Below are the code and all the weights of a small trained network. Each question names an input and a target symbol and asks about switching units off, where a switched-off unit gives its printed mean instead of its output.

import numpy as np


def w(rows, s, z=0):
    codes = np.array(rows[::2]) - 128.0
    scale = np.full(codes.shape[1], s)
    scale[-1] = z or s
    return codes * scale


def norm(h):
    return h / np.sqrt((h * h).mean(-1, keepdims=True) + 1e-5)


def f(y):
    return np.maximum(y, 0)


def softmax(a):
    e = np.exp(a - a.max(-1, keepdims=True))
    return e / e.sum(-1, keepdims=True)


def log_softmax(a):
    a = a - a.max(-1, keepdims=True)
    return a - np.log(np.exp(a).sum(-1, keepdims=True))


def net(x, mask):
    ids = ['ΛΞΨβγδεημπσφω'.index(c) for c in x.split()]
    T = len(ids)
    res = E[ids] + P[:T]
    q, k, v = (norm(res) @ M[0].T for M in (Q, K, V))
    z = softmax(np.where(np.tri(T) > 0, q @ k.T / 3**0.5, -1e9)) @ v
    res = res + np.where(mask[0], z, O[0][:, -1]) @ O[0][:, :-1]
    y = f(norm(res) @ A[0][:, :-1].T + A[0][:, -1])
    res = res + np.where(mask[1:9], y, B[0][:, -1]) @ B[0][:, :-1]
    return log_softmax(norm(res)[-1] @ U[:, :-1].T + U[:, -1])


Q, K, V, O, A, B = {}, {}, {}, {}, {}, {}
E = w([
[112,99,196],'Λ',
[28,134,153],'Ξ',
[119,44,13],'Ψ',
[189,164,10],'β',
[27,134,154],'γ',
[112,26,8],'δ',
[80,180,111],'ε',
[26,119,93],'η',
[125,35,249],'μ',
[181,125,60],'π',
[240,187,120],'σ',
[165,155,172],'φ',
[23,170,128],'ω',
],0.019)
P = w([
[221,5,186],'0',
[104,117,120],'1',
[107,119,118],'2',
[107,120,118],'3',
[106,118,120],'4',
[104,114,123],'5',
[102,113,124],'6',
[101,114,126],'7',
[100,113,126],'8',
[101,112,126],'9',
[99,112,126],'10',
],0.011)
Q[0] = w([
[250,165,91],'head 1',
[138,153,76],'head 1',
[205,158,124],'head 1',
],0.019)
K[0] = w([
[71,243,130],'head 1',
[143,224,71],'head 1',
[5,173,116],'head 1',
],0.013)
V[0] = w([
[207,80,76],'head 1',
[67,30,50],'head 1',
[255,41,165],'head 1',
],0.0047)
O[0] = w([
[176,146,239,166],'head 1',
[24,79,128,255],'head 1',
[43,254,152,221],'head 1',
],0.006,0.0019)
A[0] = w([
[133,59,36,183],'neuron 1',
[33,105,200,136],'neuron 2',
[30,156,66,100],'neuron 3',
[120,71,189,95],'neuron 4',
[100,178,75,95],'neuron 5',
[203,96,253,1],'neuron 6',
[126,163,80,121],'neuron 7',
[173,136,95,243],'neuron 8',
],0.016,0.0062)
B[0] = w([
[101,230,122,230],'neuron 1',
[163,112,110,247],'neuron 2',
[225,136,113,212],'neuron 3',
[191,130,89,173],'neuron 4',
[72,47,101,155],'neuron 5',
[26,201,36,181],'neuron 6',
[161,127,121,151],'neuron 7',
[78,100,255,191],'neuron 8',
],0.009,0.011)
U = w([
[93,138,107,36],'Λ',
[160,81,144,252],'Ξ',
[34,94,142,68],'Ψ',
[203,178,192,234],'β',
[145,96,144,255],'γ',
[15,62,129,179],'δ',
[86,140,116,44],'ε',
[149,98,72,156],'η',
[93,142,100,25],'μ',
[8,187,192,152],'π',
[120,172,158,161],'σ',
[104,184,150,211],'φ',
[235,192,94,120],'ω',
],0.016,0.0052)

Each question gives the input, a string of symbols that net reads in full, and the target symbol t.
The units are the heads (3 rows each of Q, K, V and O) and the neurons (one row each of A and B). Each row of codes is followed by its name. A weight is (code - 128) times the scale printed after its matrix; where a second scale follows, it is the last column's (O, A, B and U).
mask holds one flag per unit, heads first, then neurons. A switched-off unit (its flag False) gives its mean, the last column of its rows in O or B, instead of its output. The means were averaged over made-up inputs and are rounded, as every weight is.
A unit's drop is (log p(t) with every unit on - log p(t) with that unit switched off) / (log p(t) with every unit on - log p(t) with every unit switched off).
The circuit of an input: a set's keep is (log p(t) with only the set's units on - log p(t) with every unit switched off) / (log p(t) with every unit on - log p(t) with every unit switched off). Starting from all 9 units, units are removed one at a time, each time the one whose removal leaves the highest keep (on an exact tie, the one counted first), for as long as the keep stays at least 0.8.
units of the circuit, in order: the units of the circuit, biggest drop first
unit that matters most: the unit with the biggest drop
k most important neurons: the k neurons with the biggest drops, biggest first
drop of u: that unit's drop, to one decimal
input η η γ ω φ Ξ, target η: unit that matters most : neuron 3
input η β δ ω, target η: 4 most important neurons : neuron 3; neuron 8; neuron 1; neuron 2
input Ξ Ψ φ π δ π Λ γ, target Ξ: units of the circuit, in order : neuron 1; neuron 2; neuron 3; neuron 6
input ω φ γ φ γ, target ω: units of the circuit, in order : neuron 3; neuron 8; head 1
input π φ β μ σ Ξ π Λ δ μ π, target π: 3 most important neurons : neuron 1; neuron 8; neuron 3
input Λ ω ω δ δ η, target η: units of the circuit, in order : neuron 3; neuron 5; neuron 6
input Ξ φ φ π ω δ σ Λ, target η: units of the circuit, in order : neuron 4; neuron 8; neuron 1
input δ β Ξ ω μ ε π δ Λ Ψ γ, target δ: 4 most important neurons : neuron 1; neuron 2; neuron 8; neuron 6
input η ω γ, target η: 4 most important neurons : neuron 3; neuron 8; neuron 2; neuron 1
input β Ξ σ β μ φ η ε, target ω: 3 most important neurons : neuron 3; neuron 8; neuron 6
input γ ω δ β μ μ μ, target δ: 3 most important neurons : neuron 3; neuron 6; neuron 1
input φ ω σ γ ω γ π φ φ, target π: 3 most important neurons : neuron 3; neuron 8; neuron 2
input Ψ Λ ω φ ε, target ω: 2 most important neurons : neuron 3; neuron 6
input η π ω, target η: unit that matters most : neuron 8
input η η Λ π Λ, target η: 2 most important neurons : neuron 4; neuron 8
input β φ Ξ, target β: drop of neuron 6 : 0.7
input β ε δ β β σ δ Λ μ, target δ: drop of neuron 3 : 1.5
input η η μ σ φ σ φ δ φ Ξ, target η: drop of neuron 6 : 0.1
